x =
[[-13  -8 -13 -13  16  21  28   0]
 [-10   2   4  -2   7 -36   7  23]
 [-16 -29   6  16  25   5   8   0]
 [ -6  27 -20 -12  -3  26  15   2]
 [-16  16 -13 -32  -6  -6  16   8]
 [ -5 -13  12  17  13  32  -6 -19]]
x[0, 0]: -13
x[0, 4]: 16
x[5]: [-5, -13, 12, 17, 13, 32, -6, -19]
x[4, 0]: -16
x[4, 6]: 16
x[1, 7]: 23
x[3, 3]: -12
x[:, 0]: [-13, -10, -16, -6, -16, -5]
x[3, 7]: 2
x[3, 4]: -3
x[5, 5]: 32
x[:, 3]: [-13, -2, 16, -12, -32, 17]
x[3]: [-6, 27, -20, -12, -3, 26, 15, 2]
x[:, 7]: [0, 23, 0, 2, 8, -19]
x[4, 2]: -13
x[5, 4]: 13
x[2]: [-16, -29, 6, 16, 25, 5, 8, 0]
x[2, 1]: -29

a =
[[-105  302  -57  -56]
 [ 276  749 -176  208]
 [ 110  406 -113   82]
 [-247 -250  -48 -197]
 [ -12   97    2   -1]
 [ 237  497 -172  161]
 [  91  500  -74   86]
 [ 219  488 -180  146]
 [-428 -849  138 -330]]
a[0,0] => -105
a[:, 0] => [-105, 276, 110, -247, -12, 237, 91, 219, -428]
a[3,1] => -250
a[:, 1] => [302, 749, 406, -250, 97, 497, 500, 488, -849]
a[6,0] => 91
a[6,1] => 500
a[2,2] => -113
a[0,1] => 302
a[:, 2] => [-57, -176, -113, -48, 2, -172, -74, -180, 138]
a[7,3] => 146
a[4,2] => 2
a[8,3] => -330
a[8,0] => -428
a[0] => [-105, 302, -57, -56]
a[2] => [110, 406, -113, 82]
a[4,0] => -12
a[8,2] => 138
a[0,2] => -57
a[1,1] => 749

grid =
420 -432 -431 525
-324 -201 -202 -199
356 -179 -190 298
-290 105 99 -323
266 -14 -27 140
152 181 169 -8
-132 201 196 -207
407 -80 -92 307
grid[0][0] -> 420
grid[7][2] -> -92
grid[5] -> [152, 181, 169, -8]
grid[4][3] -> 140
grid[:, 3] -> [525, -199, 298, -323, 140, -8, -207, 307]
grid[3][0] -> -290
grid[2][0] -> 356
grid[5][3] -> -8
grid[1][1] -> -201
grid[:, 1] -> [-432, -201, -179, 105, -14, 181, 201, -80]
grid[7][3] -> 307
grid[6][1] -> 201
grid[0] -> [420, -432, -431, 525]

W =
-0.06,-0.01,-0.04,0.09,0.00,-0.17,-0.05,0.01,-0.26,-0.05,-0.14,0.12,0.02,-0.10
-0.04,-0.01,0.00,0.08,0.00,-0.02,-0.01,0.21,0.18,-0.02,-0.01,-0.15,0.01,-0.06
0.07,-0.07,0.00,-0.05,0.01,-0.03,-0.02,-0.11,0.23,0.01,0.09,-0.05,0.07,0.00
0.00,0.01,-0.03,0.02,-0.19,-0.12,-0.07,-0.16,0.01,-0.04,0.01,-0.14,-0.02,0.00
-0.01,0.00,-0.02,-0.04,0.09,-0.04,0.00,-0.16,0.15,-0.04,-0.05,-0.08,0.00,0.02
0.11,-0.05,-0.03,-0.01,-0.14,0.00,-0.11,-0.28,-0.12,0.01,0.09,-0.08,0.04,-0.04
-0.12,0.09,0.00,-0.08,0.05,-0.02,0.00,-0.20,-0.09,-0.03,-0.10,0.06,0.02,-0.09
-0.09,0.00,-0.05,0.03,0.01,0.11,-0.02,0.11,-0.18,-0.04,-0.08,-0.13,-0.03,-0.10
-0.10,-0.14,0.02,-0.05,-0.24,0.00,0.02,0.15,0.25,0.01,-0.11,0.08,-0.04,0.06
-0.12,0.05,-0.01,-0.03,0.08,-0.04,-0.06,-0.15,-0.17,-0.12,0.10,0.17,-0.06,-0.06
-0.07,-0.11,0.01,0.01,0.01,0.02,-0.12,0.07,-0.23,-0.07,0.10,-0.10,-0.13,-0.07
-0.09,0.02,0.02,-0.07,0.05,-0.09,0.03,0.08,0.31,-0.04,0.02,-0.09,0.02,0.07
W[0][0] = -0.06
W[:, 9] = [-0.05, -0.02, 0.01, -0.04, -0.04, 0.01, -0.03, -0.04, 0.01, -0.12, -0.07, -0.04]
W[:, 6] = [-0.05, -0.01, -0.02, -0.07, 0.00, -0.11, 0.00, -0.02, 0.02, -0.06, -0.12, 0.03]
W[8][4] = -0.24
W[3][0] = 0.00
W[4][3] = -0.04
W[5][6] = -0.11
W[8][2] = 0.02
W[7][0] = -0.09
W[2][3] = -0.05
W[:, 2] = [-0.04, 0.00, 0.00, -0.03, -0.02, -0.03, 0.00, -0.05, 0.02, -0.01, 0.01, 0.02]
W[6][9] = -0.03
W[0] = [-0.06, -0.01, -0.04, 0.09, 0.00, -0.17, -0.05, 0.01, -0.26, -0.05, -0.14, 0.12, 0.02, -0.10]
W[10][3] = 0.01
W[9] = [-0.12, 0.05, -0.01, -0.03, 0.08, -0.04, -0.06, -0.15, -0.17, -0.12, 0.10, 0.17, -0.06, -0.06]
W[9][0] = -0.12
W[4][9] = -0.04
W[4] = [-0.01, 0.00, -0.02, -0.04, 0.09, -0.04, 0.00, -0.16, 0.15, -0.04, -0.05, -0.08, 0.00, 0.02]
W[:, 5] = [-0.17, -0.02, -0.03, -0.12, -0.04, 0.00, -0.02, 0.11, 0.00, -0.04, 0.02, -0.09]
W[4][1] = 0.00
W[9][11] = 0.17
W[1][13] = -0.06
W[10][2] = 0.01
W[6][8] = -0.09
W[3][2] = -0.03
W[6] = [-0.12, 0.09, 0.00, -0.08, 0.05, -0.02, 0.00, -0.20, -0.09, -0.03, -0.10, 0.06, 0.02, -0.09]
W[3][8] = 0.01
W[6][13] = -0.09
W[7][7] = 0.11
W[7][10] = -0.08
W[11] = [-0.09, 0.02, 0.02, -0.07, 0.05, -0.09, 0.03, 0.08, 0.31, -0.04, 0.02, -0.09, 0.02, 0.07]
W[6][5] = -0.02
W[9][4] = 0.08
W[3] = [0.00, 0.01, -0.03, 0.02, -0.19, -0.12, -0.07, -0.16, 0.01, -0.04, 0.01, -0.14, -0.02, 0.00]
W[11][7] = 0.08

m =
30 2 179 31 71 -19 -137 87 50 4 -66
-7 139 134 -33 176 105 -455 414 -11 -252 -100
85 -3 16 129 -327 -331 -46 -31 -214 92 323
60 122 -16 -63 155 99 -84 154 50 -72 -35
-36 -120 17 -21 80 86 295 -250 184 160 -177
-96 -111 -179 -96 128 216 384 -257 174 88 -249
19 31 149 -11 176 88 -105 94 117 -17 -108
11 -7 52 -49 127 91 80 -48 123 35 -112
-1 -15 67 -24 52 42 65 -59 118 47 -76
Indices start at 0.
(0, 0) = 30
(5, 10) = -249
(1, 7) = 414
(7, 8) = 123
(2, 1) = -3
(8, 10) = -76
(2, 10) = 323
(3, 0) = 60
(2, 8) = -214
(1, 6) = -455
(8, 3) = -24
(8, 5) = 42
(2, 0) = 85
(6, 6) = -105
(8, 6) = 65
(0, 1) = 2
(7, 9) = 35
(5, 8) = 174
(3, 2) = -16
(4, 9) = 160
(7, 10) = -112
(4, 10) = -177
(3, 8) = 50
(3, 6) = -84
(5, 4) = 128
(7, 2) = 52
(8, 7) = -59
(8, 0) = -1
(1, 4) = 176
(4, 7) = -250
(4, 1) = -120
(8, 4) = 52

X =
array([[-462, -249,  277,  262, -261,  -50, -271,  462,   30, -190,  150,
         243,   62, -228, -283],
       [ 369, -107, -581, -243,   84,  -18, -301,  -61,  -10, -305,  336,
        -191, -141,  -65,  358]])
Indices start at 0.
row 0 col 0: -462
row 1 col 3: -243
row 1 col 14: 358
row 0 col 14: -283
row 1 col 8: -10
row 0 col 5: -50
row 1 col 5: -18
row 1 col 6: -301
row 0 col 8: 30
row 0 col 4: -261
row 0 col 3: 262
row 1 col 13: -65
row 0 col 11: 243
row 0 col 12: 62

arr =
-50	206	-51	218	211	210	222	211	-42	-45	229
-64	207	-65	218	213	210	224	211	-57	-57	223
914	-227	914	-245	-236	-246	-239	-261	952	884	-322
-452	519	-451	566	539	542	560	551	-445	-434	659
84	294	85	324	305	303	322	304	110	82	363
-219	404	-218	442	420	421	438	426	-206	-210	510
27	289	28	316	300	298	315	299	48	28	353
311	114	312	125	118	114	127	110	337	302	123
353	98	354	109	102	97	111	92	381	343	103
-211	284	-212	301	293	292	307	295	-207	-199	322
129	221	129	243	229	227	242	227	151	125	271
-598	611	-598	667	635	639	660	651	-593	-576	775
Indices start at 0.
row 0 col 0: -50
row 0 col 5: 210
row 2 col 9: 884
row 8 col 4: 102
row 2 col 5: -246
row 2 col 3: -245
row 2 col 8: 952
row 4 col 6: 322
row 3 col 8: -445
row 1 col 8: -57
row 5 col 4: 420
row 9 col 4: 293
row 3 col 2: -451
row 11 col 5: 639
row 4 col 7: 304
row 7 col 6: 127
row 2 col 4: -236
row 10 col 0: 129
row 4 col 9: 82
row 10 col 5: 227
row 10 col 6: 242
row 11 col 4: 635
row 5 col 1: 404
row 0 col 7: 211
row 1 col 0: -64
row 8 col 5: 97
row 6 col 3: 316
row 7 col 5: 114
row 5 col 2: -218
row 6 col 5: 298
row 4 col 5: 303
row 11 col 10: 775
row 2 col 2: 914
row 6 col 7: 299
row 6 col 4: 300
